Below are the code and all the weights of a small trained network. Each question names an input and a class and asks about switching units off, where a switched-off unit gives its printed mean instead of its output.

import numpy as np


def w(rows, s, z=0):
    codes = np.array(rows[::2]) - 128.0
    scale = np.full(codes.shape[1], s)
    scale[-1] = z or s
    return codes * scale


def f(y):
    return np.maximum(y, 0)


def log_softmax(a):
    a = a - a.max(-1, keepdims=True)
    return a - np.log(np.exp(a).sum(-1, keepdims=True))


def net(x, mask):
    res = np.array(x, float).reshape(1, 7) / 4 @ E
    y = f(res @ A[0][:, :-1].T + A[0][:, -1])
    res = res + np.where(mask, y, B[0][:, -1]) @ B[0][:, :-1]
    return log_softmax(res[-1] @ U[:, :-1].T + U[:, -1])


A, B = {}, {}
E = w([
[159,9,207,188,202,203,227,120,187,148],'x0',
[123,127,132,130,120,133,121,128,135,129],'x1',
[28,147,70,87,255,217,73,227,181,95],'x2',
[132,127,126,129,129,130,127,133,121,123],'x3',
[32,35,86,35,68,213,183,84,12,148],'x4',
[127,127,127,127,129,126,132,129,126,128],'x5',
[134,122,129,124,126,129,117,127,128,125],'x6',
],0.009)
A[0] = w([
[142,55,127,140,145,127,141,147,154,116,31],'N1',
[157,132,128,131,99,124,155,115,120,115,2],'N2',
[132,30,184,165,174,178,214,138,202,148,7],'N3',
[133,111,137,135,109,98,129,78,129,126,29],'N4',
[75,70,86,65,79,192,158,102,75,132,94],'N5',
[205,111,185,182,1,43,159,40,49,181,35],'N6',
[153,38,190,184,208,195,187,110,163,150,7],'N7',
[83,85,114,71,106,158,151,127,77,160,99],'N8',
[34,63,96,73,89,190,171,89,33,116,116],'N9',
[26,145,77,120,209,185,102,196,177,89,43],'N10',
[117,151,159,145,135,136,138,127,102,105,72],'N11',
[198,226,166,219,202,48,88,178,235,92,78],'N12',
[112,204,119,94,97,96,93,140,92,143,8],'N13',
[155,142,114,120,127,144,115,134,129,150,71],'N14',
[44,154,95,87,241,173,71,182,142,133,58],'N15',
[68,254,28,68,52,48,21,150,82,100,44],'N16',
[122,145,134,127,153,120,156,109,106,95,58],'N17',
[125,207,58,95,66,69,78,125,81,123,34],'N18',
[45,65,96,80,93,190,165,101,38,135,110],'N19',
[30,143,75,98,252,215,66,224,160,114,86],'N20',
[139,125,104,139,128,141,117,106,134,132,91],'N21',
],0.007,0.0041)
B[0] = w([
[91,118,121,123,134,162,138,131,86,114,147],'N1',
[124,118,135,92,119,130,126,124,146,139,138],'N2',
[45,111,178,190,197,204,163,131,29,99,202],'N3',
[136,141,111,106,105,125,148,122,109,82,145],'N4',
[126,191,106,133,142,109,57,191,171,146,201],'N5',
[235,80,116,7,23,70,195,43,189,77,249],'N6',
[58,83,169,149,209,206,147,125,42,117,203],'N7',
[139,181,93,162,159,93,72,160,151,147,180],'N8',
[117,202,80,169,158,71,45,194,204,165,222],'N9',
[196,93,131,56,50,85,168,68,150,103,202],'N10',
[129,142,130,142,131,119,137,131,126,111,128],'N11',
[84,244,39,172,158,58,2,247,200,210,248],'N12',
[103,99,132,148,149,191,139,128,84,118,163],'N13',
[142,125,125,148,134,135,130,126,125,167,129],'N14',
[195,112,136,78,72,105,181,80,146,123,201],'N15',
[21,26,212,210,237,235,189,112,37,116,235],'N16',
[103,128,121,121,121,122,136,127,143,135,128],'N17',
[80,84,203,176,163,209,176,135,62,116,193],'N18',
[141,207,97,194,147,77,37,204,184,158,214],'N19',
[237,85,129,51,13,59,206,32,151,104,232],'N20',
[114,109,122,134,118,111,119,137,121,124,128],'N21',
],0.0063,0.015)
U = w([
[140,237,67,138,138,86,29,195,180,169,255],'0',
[235,74,113,65,8,96,213,82,157,103,36],'1',
[65,52,157,148,196,254,181,138,88,117,84],'2',
],0.0083,0.00074)

Each question gives the input, the list of numbers given to net, and the class t.
The units are the neurons (one row each of A and B). Each row of codes is followed by its name. A weight is (code - 128) times the scale printed after its matrix; where a second scale follows, it is the last column's (A, B and U).
mask holds one flag per neuron, in row order. A switched-off neuron (its flag False) gives its mean, the last column of its row in B, instead of its output. The means were averaged over made-up inputs and are rounded, as every weight is.
A unit's drop is (log p(t) with every unit on - log p(t) with that unit switched off) / (log p(t) with every unit on - log p(t) with every unit switched off).
The circuit of an input: a set's keep is (log p(t) with only the set's units on - log p(t) with every unit switched off) / (log p(t) with every unit on - log p(t) with every unit switched off). Starting from the 12 units with the biggest drops (on a tie, the unit counted first), units are removed one at a time, each time the one whose removal leaves the highest keep (on an exact tie, the one counted first), for as long as the keep stays at least 0.8.
units of the circuit, in order: the units of the circuit, biggest drop first
top k neurons: the k neurons with the biggest drops, biggest first
drop when u is switched off: that unit's drop, to one decimal
input [4,-5,6,6,3,5,6], class 1: units of the circuit, in order -> N20
input [2,-8,7,6,6,-8,2], class 1: top 4 neurons -> N20, N12, N10, N15
input [-6,2,-5,4,5,-1,-3], class 2: top 2 neurons -> N16, N12
input [-8,-6,8,3,0,-8,-7], class 1: top 2 neurons -> N20, N10
input [-8,1,-7,-8,5,7,1], class 2: top 2 neurons -> N16, N18
input [-5,-8,-1,-7,3,4,-5], class 2: top 2 neurons -> N16, N12
input [-4,-3,-8,-6,-7,8,-2], class 1: top 3 neurons -> N6, N9, N19
input [-7,4,-6,-6,5,0,-3], class 2: top 3 neurons -> N16, N18, N20
input [4,6,5,-3,5,2,-2], class 0: top 4 neurons -> N6, N9, N19, N5
input [7,-1,-4,2,-7,4,4], class 0: top 3 neurons -> N12, N16, N18
input [-1,-8,-4,6,4,-8,-6], class 0: top 2 neurons -> N20, N9
input [1,-4,-6,-3,7,0,-3], class 0: top 2 neurons -> N9, N19
input [-8,3,0,1,-6,4,-1], class 2: drop when N16 is switched off -> 0.8
input [-4,-6,-3,3,4,-7,1], class 0: drop when N19 is switched off -> 0.4
input [-8,-4,-5,-8,-2,-6,-8], class 2: drop when N16 is switched off -> 0.5
input [5,-7,5,-3,7,-8,5], class 0: drop when N1 is switched off -> 0.0
